Below is a small trained network, with its code and all its weights. Each question gives an input and a class and asks what happens when units are switched off, that is, made to give their printed mean instead of their output.

import numpy as np


def w(rows, s, z=0):
    codes = np.array(rows[::2]) - 128.0
    scale = np.full(codes.shape[1], s)
    scale[-1] = z or s
    return codes * scale


def f(y):
    return y / 2 * (1 + np.tanh(0.7978845608 * (y + 0.044715 * y**3)))


def log_softmax(a):
    a = a - a.max(-1, keepdims=True)
    return a - np.log(np.exp(a).sum(-1, keepdims=True))


def net(x, mask):
    res = np.array(x, float).reshape(1, 7) / 4 @ E
    y = f(res @ A[0][:, :-1].T + A[0][:, -1])
    res = res + np.where(mask, y, B[0][:, -1]) @ B[0][:, :-1]
    return log_softmax(res[-1] @ U[:, :-1].T + U[:, -1])


A, B = {}, {}
E = w([
[133,125,129,123,127,133,127,128,123,125,130,132],'x0',
[127,131,128,129,132,129,130,129,131,130,126,126],'x1',
[128,127,128,127,127,127,128,128,128,128,127,128],'x2',
[115,219,129,108,67,166,50,147,162,162,89,206],'x3',
[249,112,122,145,133,157,76,89,216,127,151,102],'x4',
[89,59,157,59,193,87,100,157,195,47,91,173],'x5',
[136,122,130,119,122,131,128,129,120,123,126,133],'x6',
],0.013)
A[0] = w([
[147,118,117,155,130,139,146,124,129,117,122,116,133],'N1',
[148,121,127,126,133,114,129,132,126,140,134,111,112],'N2',
[149,131,125,133,149,126,139,133,151,128,109,118,74],'N3',
[131,116,131,138,139,136,123,130,119,132,148,141,117],'N4',
[161,190,125,127,124,164,125,129,152,146,120,129,102],'N5',
[126,100,129,131,146,121,154,140,124,130,116,117,187],'N6',
[242,165,126,160,92,139,125,103,124,162,147,69,114],'N7',
[166,81,137,115,161,127,90,127,231,106,134,141,2],'N8',
[74,176,138,97,163,147,128,146,132,127,108,168,101],'N9',
[127,181,129,113,124,146,102,131,134,128,114,163,170],'N10',
[141,127,139,139,142,122,143,117,126,143,156,89,117],'N11',
[96,193,129,106,86,130,86,138,164,134,97,186,120],'N12',
[161,98,120,135,154,125,175,125,118,128,137,66,196],'N13',
[7,88,136,110,156,117,128,134,112,97,127,185,125],'N14',
[135,111,116,130,133,138,128,145,143,124,113,123,109],'N15',
[140,180,125,136,108,137,90,132,137,133,133,163,124],'N16',
[110,90,134,125,134,129,148,125,122,120,123,109,166],'N17',
[92,186,128,141,93,137,168,130,18,157,138,104,227],'N18',
[112,138,116,151,113,118,133,133,83,133,124,130,153],'N19',
[108,108,114,113,128,120,141,128,116,114,103,89,136],'N20',
[100,110,124,121,124,103,140,129,130,132,133,121,122],'N21',
[147,95,130,132,153,133,164,129,113,123,136,96,243],'N22',
[167,121,121,107,117,104,131,135,168,116,92,108,82],'N23',
],0.019,0.0078)
B[0] = w([
[139,106,138,119,138,137,126,140,115,122,108,112,154],'N1',
[134,117,125,139,152,132,130,132,127,133,115,124,142],'N2',
[136,127,115,121,117,135,120,101,119,118,114,128,140],'N3',
[109,129,125,137,129,116,129,134,137,141,110,114,129],'N4',
[141,153,138,126,114,145,104,150,141,138,179,128,185],'N5',
[134,121,135,113,118,122,139,123,127,121,172,117,172],'N6',
[144,76,109,141,115,140,106,225,125,119,144,89,251],'N7',
[111,174,141,117,140,120,158,22,114,145,86,154,227],'N8',
[131,106,116,131,128,133,129,165,124,117,79,153,195],'N9',
[152,140,137,123,122,170,99,144,118,151,122,128,194],'N10',
[131,89,119,121,123,137,118,123,125,116,91,126,168],'N11',
[133,132,113,143,131,158,120,167,110,128,48,174,234],'N12',
[132,56,118,128,132,137,146,119,106,110,65,113,220],'N13',
[118,107,125,135,114,109,132,223,139,106,174,124,250],'N14',
[126,134,128,138,126,113,126,113,134,126,120,132,138],'N15',
[138,161,137,135,124,125,96,143,157,146,172,124,191],'N16',
[112,129,125,142,132,110,126,123,149,132,168,107,174],'N17',
[120,169,140,110,151,125,148,5,122,137,85,154,249],'N18',
[126,143,127,134,140,121,125,84,136,138,106,130,168],'N19',
[129,124,129,134,125,123,133,127,130,130,173,122,162],'N20',
[144,124,137,114,127,136,125,136,129,121,163,117,152],'N21',
[100,82,124,126,126,97,154,117,126,99,120,120,206],'N22',
[124,144,126,130,148,135,120,97,126,136,125,130,162],'N23',
],0.031,0.025)
U = w([
[84,111,129,60,190,86,197,15,117,107,114,84,249],'0',
[121,48,50,137,113,166,122,254,102,70,59,146,206],'1',
[129,235,141,90,157,181,101,85,141,185,65,200,80],'2',
[186,144,102,144,72,186,50,212,179,166,198,94,14],'3',
[69,76,102,99,116,68,173,201,161,58,238,99,112],'4',
],0.0071,0.0019)

Each question gives the input, the list of numbers given to net, and the class t.
The units are the neurons (one row each of A and B). Each row of codes is followed by its name. A weight is (code - 128) times the scale printed after its matrix; where a second scale follows, it is the last column's (A, B and U).
mask holds one flag per neuron, in row order. A switched-off neuron (its flag False) gives its mean, the last column of its row in B, instead of its output. The means were averaged over made-up inputs and are rounded, as every weight is.
A unit's drop is (log p(t) with every unit on - log p(t) with that unit switched off) / (log p(t) with every unit on - log p(t) with every unit switched off).
The circuit of an input: a set's keep is (log p(t) with only the set's units on - log p(t) with every unit switched off) / (log p(t) with every unit on - log p(t) with every unit switched off). Starting from the 12 units with the biggest drops (on a tie, the unit counted first), units are removed one at a time, each time the one whose removal leaves the highest keep (on an exact tie, the one counted first), for as long as the keep stays at least 0.8.
circuit, biggest first: the units of the circuit, biggest drop first
top k neurons: the k neurons with the biggest drops, biggest first
drop of u: that unit's drop, to one decimal
input [-3,-4,0,-7,-2,1,8], class 4: top neuron : (N8)
input [-8,-6,8,1,-4,-8,-8], class 2: top 2 neurons : (N18 N22)
input [0,3,-5,8,7,0,6], class 3: top 2 neurons : (N7 N18)
input [-5,5,0,-8,0,-3,6], class 0: top 2 neurons : (N14 N12)
input [-3,-8,-7,-8,1,8,1], class 0: top 2 neurons : (N8 N7)
input [8,7,-2,7,7,0,-6], class 3: top 2 neurons : (N7 N18)
input [-2,3,6,-2,-7,1,-6], class 4: top 2 neurons : (N14 N8)
input [3,-1,-5,5,1,-1,-8], class 3: top 4 neurons : (N8 N18 N13 N16)
input [2,6,4,1,-4,0,-7], class 2: top 3 neurons : (N7 N18 N13)
input [6,0,-6,3,0,-5,-5], class 2: top 2 neurons : (N18 N14)
input [-1,0,8,6,1,8,2], class 2: top 2 neurons : (N8 N7)
input [-1,0,2,-2,0,3,7], class 4: top 2 neurons : (N18 N12)
input [2,4,4,-5,-4,-3,5], class 0: drop of N23 : 0.0
input [1,8,0,-2,2,7,-1], class 0: circuit, biggest first : (N8)
input [1,2,7,0,-3,5,-3], class 4: drop of N13 : 0.1
input [-1,6,3,-8,-5,2,6], class 4: drop of N14 : 0.2
input [5,-8,-4,-2,-5,-1,-5], class 0: drop of N18 : 0.4
